Each row is followed by its group and then its class within the group.
[ 1.49  0.42 -0.94  0.70 -1.79  0.34 -1.46  0.37  0.06  0.50  1.67 -0.46
  0.34 -0.73  0.96  2.21  0.42 -0.77  1.14  2.79 -1.07  0.02  0.46  1.04
 -1.58 -1.14  1.68 -0.42 -0.21  1.38 -1.87 -0.74  0.60 -0.91 -1.04 -8.29
 -2.48  3.24]	q827.A
[-0.04 -0.51 -1.23  0.83  1.11  0.11  0.28 -1.52  0.33  1.80 -0.18  1.33
  0.64 -1.00  2.09  0.68 -0.36 -0.88  0.52  0.05 -0.54 -0.11  0.15  0.18
 -0.33 -0.64  0.56 -0.52 -1.42  1.83 -0.78 -1.13  1.02 -2.65  1.20 -1.85
  0.43 -1.16]	q548.P
[ 0.66 -1.02 -2.59 -0.03 -0.05 -0.78  2.26 -0.43 -0.36  0.94  0.39  1.60
  0.56 -2.33  0.49  1.62  0.01 -0.52  1.06 -0.32 -1.77  0.53 -0.13  0.42
 -1.97  0.46 -0.31  0.17 -2.58  1.22 -0.80  0.62 -0.38 -2.94 -0.14  3.38
  0.21 -0.84]	q548.U
[ 0.32 -0.68 -0.05  0.67  0.56  0.11  0.82 -1.80 -1.40  0.32 -0.66  0.52
 -0.68 -0.68  1.33  1.51 -1.34  0.05 -0.57 -1.02 -0.83  0.17  0.68 -0.33
 -0.40 -0.40  0.02 -0.65 -1.12  1.50 -0.70 -1.66  1.39 -0.66  0.58  2.41
  0.59 -1.72]	q548.U
[ 0.36 -0.44 -1.91  0.12  0.66 -0.54 -0.07 -0.92 -0.99  0.63  0.36  0.27
 -0.32 -0.61  1.48  2.07 -0.25 -0.97  0.14  0.79 -2.13 -0.46 -0.18  1.24
 -1.63  0.06  0.86 -0.18 -1.31  1.04 -0.47 -0.90 -0.44 -2.24 -0.22 -0.99
  0.16  0.21]	q548.P
[ 1.85 -0.30 -2.40 -0.58 -1.97 -1.26  0.99  0.26  1.70  0.27  1.25  1.62
  0.19 -0.27  0.17  3.67  0.69 -1.49  2.81  4.11 -1.35 -0.26 -1.36 -0.23
 -3.32  3.27  0.22  0.20 -3.11 -0.65  0.39  1.41 -1.55 -2.91  0.96  0.11
  1.72 -0.97]	q548.P
[-1.10 -2.54  0.38  0.25  0.14  0.14 -0.08  0.46 -0.85 -0.13  0.58  0.16
  0.14 -2.27  0.84  2.53  0.30 -1.72  0.61  1.31 -1.48  0.10  0.54  0.38
 -0.80  0.03 -0.43 -1.22 -0.28  0.66 -0.68 -1.65 -0.04 -1.82  0.30 -5.47
 -1.00  1.46]	q827.B
[ 0.13 -1.03 -2.12  0.61  0.43 -1.09  0.30 -0.65 -3.32  1.82 -0.25  2.04
 -1.06 -1.54  0.29  3.24 -1.21  0.17  1.28 -4.34 -2.31 -0.56  1.64 -0.93
 -2.12  0.10  1.63 -0.62 -2.39  2.09 -1.70 -2.09  0.04 -1.27  0.98  5.97
  1.76 -2.38]	q548.U
[-0.05  1.01 -1.28  0.28 -1.41 -0.41 -0.26  0.97  0.76 -0.77  0.93  0.17
  0.04  0.44  0.81  0.50 -0.11 -1.94  2.23  3.97 -0.98  0.63 -0.70  0.29
 -1.36 -0.22  0.64  0.41 -0.12  1.07  0.00  0.64  0.42 -1.87 -0.22 -6.78
  0.50  1.80]	q827.B
[-1.16  1.04 -2.86  0.05 -2.22 -0.55  0.53  1.43  1.23 -0.65  1.07  1.11
  0.09 -0.47  0.29  0.35 -1.58 -2.21  1.37  1.83 -0.59  0.92 -0.74  0.15
 -2.24  0.04  1.95 -1.78 -1.01  2.40 -0.50 -0.21 -0.55 -1.71  1.34 -2.27
 -0.31 -0.59]	q827.X
[ 1.17 -1.00 -1.63  1.20 -1.22 -1.14  0.78 -1.28 -1.15  0.60  1.00  0.80
  0.64 -1.25  2.00  0.60 -0.07 -0.04  0.69 -2.93 -1.67 -0.33  0.06  0.44
 -2.51  0.59  0.71 -0.59 -1.81  1.19 -1.19 -0.25  0.21 -1.68  0.65  2.19
  0.68 -1.06]	q548.R
[-1.65  0.32 -1.31 -1.15 -1.61 -0.78 -0.28  1.66  1.58 -1.21  2.24 -0.16
  0.60 -1.11 -1.09  0.33 -1.16 -3.09  0.41  1.41 -0.48  0.90 -1.31  0.59
 -2.21 -0.37  1.17 -1.35 -0.63  1.43 -0.54 -0.42  0.40 -1.53 -0.64 -8.29
 -2.38  1.60]	q827.A
[-0.08  0.29 -2.28 -0.48 -1.43 -1.05 -0.55  2.50  1.79 -0.40  1.57  0.34
 -0.10  0.31  0.22  0.76  0.33 -1.26  1.61  4.01 -0.86  0.84 -1.07  0.61
 -2.64  1.59  0.66 -0.19  0.00  0.25  0.14  1.55 -1.38 -0.97 -0.01 -6.22
 -1.18  2.82]	q827.B
[ 1.48  0.50 -0.74 -0.07  0.51 -0.44  0.61  0.71  0.48 -0.14  0.49 -0.13
 -0.47 -0.11 -0.17  3.90  1.37 -1.07  2.00  3.55 -1.75 -0.10  0.68  0.25
 -1.90  2.83 -0.43  0.77 -1.14 -2.49  0.96  0.33 -0.87 -1.72 -0.49  0.65
  0.61  0.47]	q548.P
[ 0.50 -0.27  0.55  0.96  2.16  0.18  0.36 -2.40 -4.22  2.34 -1.45 -0.38
 -0.81 -1.14  1.05  3.71 -1.29  0.52 -0.42 -2.62 -0.90  0.02  1.71  0.52
 -0.63 -0.78  1.04 -0.92 -1.50  2.90 -1.66 -3.82  0.69 -2.29  0.07  2.08
  1.33 -1.62]	q548.U
[ 0.84 -0.10 -2.41 -0.17 -2.47 -1.11  1.39  1.34  1.21 -0.63  1.78  1.34
 -1.09 -2.11 -1.22  2.68 -0.37 -1.53  1.60  0.07 -1.15 -0.96 -1.50 -0.96
 -4.47  2.87  0.21 -1.20 -2.94 -1.21  0.10  2.11 -0.25 -0.51  1.13  4.73
  0.23 -3.27]	q548.U
[ 0.89  1.00 -1.60  0.16 -2.64 -0.67 -0.24  0.88  3.30 -0.47  1.07  0.13
  0.06 -0.17 -0.12  0.99  0.21 -1.65  0.73  3.75  0.34  0.82 -1.12 -0.07
 -1.65 -0.42  0.79 -0.48 -0.62  0.93  0.96  0.50  0.18 -0.30 -0.42 -8.29
 -1.43  2.40]	q827.A
[ 0.15  0.36 -2.27 -1.16 -0.91 -0.19 -0.07  0.53  0.41 -0.06 -0.44 -0.75
  0.13  0.53  1.16  0.89 -2.11 -0.29  1.99  5.80 -0.16  1.04 -0.40  0.55
  0.11  0.27  0.57  1.08  1.15  0.68  0.15  1.91 -0.36 -0.15  0.23 -5.45
 -0.83  2.02]	q827.B
[ 0.28  0.39 -2.97  0.44 -1.79 -0.93  0.60  1.65 -0.13 -1.11  1.54  1.33
 -0.43 -1.33  1.48  2.24 -0.71 -2.28  2.78  5.32 -1.37  0.51 -0.25  0.68
 -2.42  4.34  2.44 -0.82 -0.48  2.13 -0.44  0.45  0.32 -2.08 -0.04 -6.34
 -1.80  1.19]	q827.B
[-2.41  0.15 -2.81  1.37 -2.06 -0.59  0.73  0.23  1.63 -0.07  1.88  0.51
  0.57 -0.34  0.72 -0.39 -0.16 -2.13  0.41 -0.11 -0.65  0.14 -0.93  0.86
 -2.96 -0.37  1.77 -1.01 -1.60  3.49 -0.46  0.95  1.02 -1.23  0.19 -6.00
 -0.69  0.27]	q827.X
[ 0.90  1.65  0.08  0.73 -0.91 -0.51 -0.14 -0.01  2.70  0.05 -2.45 -0.32
 -0.39 -0.05  0.97  2.22 -0.10 -2.05 -1.20  5.76  0.29  0.47  0.24  0.89
 -1.33  0.60  0.12 -0.13  0.60  0.03  0.30 -0.22  0.68 -1.34 -0.60 -8.29
 -1.46  1.64]	q827.A
[ 0.87  0.69 -0.48  0.21  0.47 -0.02 -0.09  0.34 -0.13 -0.62  0.61  0.05
  0.32  0.19  1.53  0.52  0.42 -0.59  0.89  3.14 -0.38  1.30 -0.05  1.31
 -0.22 -1.27  0.18 -0.10 -0.20  0.26  0.83  0.13  0.58 -0.38 -0.08 -6.37
 -0.69  2.26]	q827.A
[-0.18  0.44 -3.03  0.62 -2.15 -0.35  1.79 -1.68 -1.54  1.20  0.17  1.93
 -0.48 -0.83  1.49  1.13 -2.15 -0.27  0.53 -2.64  0.02 -0.07  0.19  0.45
 -2.58 -0.40  2.32 -0.69 -1.72  2.75 -0.77 -0.54 -0.28 -1.27  1.63  5.04
  0.57 -3.42]	q548.R
[ 2.74 -0.21 -1.84  1.44 -2.59 -1.11 -0.03  0.13  3.50  0.21  3.30  0.88
  0.00  0.71  0.16  1.12  2.33 -2.36  1.58  5.64  0.04 -0.47 -1.02  0.81
 -1.97  1.72 -0.94  0.40 -1.57 -0.31  1.09  2.09 -0.19 -1.52  0.49 -8.29
 -1.22  1.63]	q827.X
[-0.79  0.35 -2.47  0.92 -0.61 -0.52 -0.85  0.26  0.75 -0.89  1.50  0.74
  1.02 -0.74  0.85  1.81  0.44 -2.78  3.31  6.59 -0.92  1.01 -1.68  0.90
 -2.80  0.31  0.96  0.00 -1.36  1.83 -0.08  0.36  0.79 -4.51 -0.40 -8.29
 -1.86  1.84]	q827.B
[ 0.63  0.73 -2.49 -1.46 -1.20 -0.82  0.31  1.79  3.14 -0.19  1.86 -0.37
  0.11  0.07 -0.43  1.63  0.25 -0.95  2.71  5.51 -0.71  0.93 -0.81  1.22
 -3.31  0.85  0.34  0.02 -0.72  0.38  0.96  1.08 -1.03 -1.90 -2.29 -4.86
 -0.60  1.26]	q827.B
[ 1.07  0.53 -1.55  0.77 -0.56 -0.83  0.16 -0.05  0.28  0.42  0.30  0.72
 -0.65 -0.36  0.37  0.64  1.21  0.09  0.84  0.87 -0.66  0.39 -0.87  0.77
 -0.27  0.72  0.32  0.39 -1.19 -0.08 -0.11 -0.15  0.20 -1.37 -0.38 -3.13
 -0.74  0.63]	q827.X
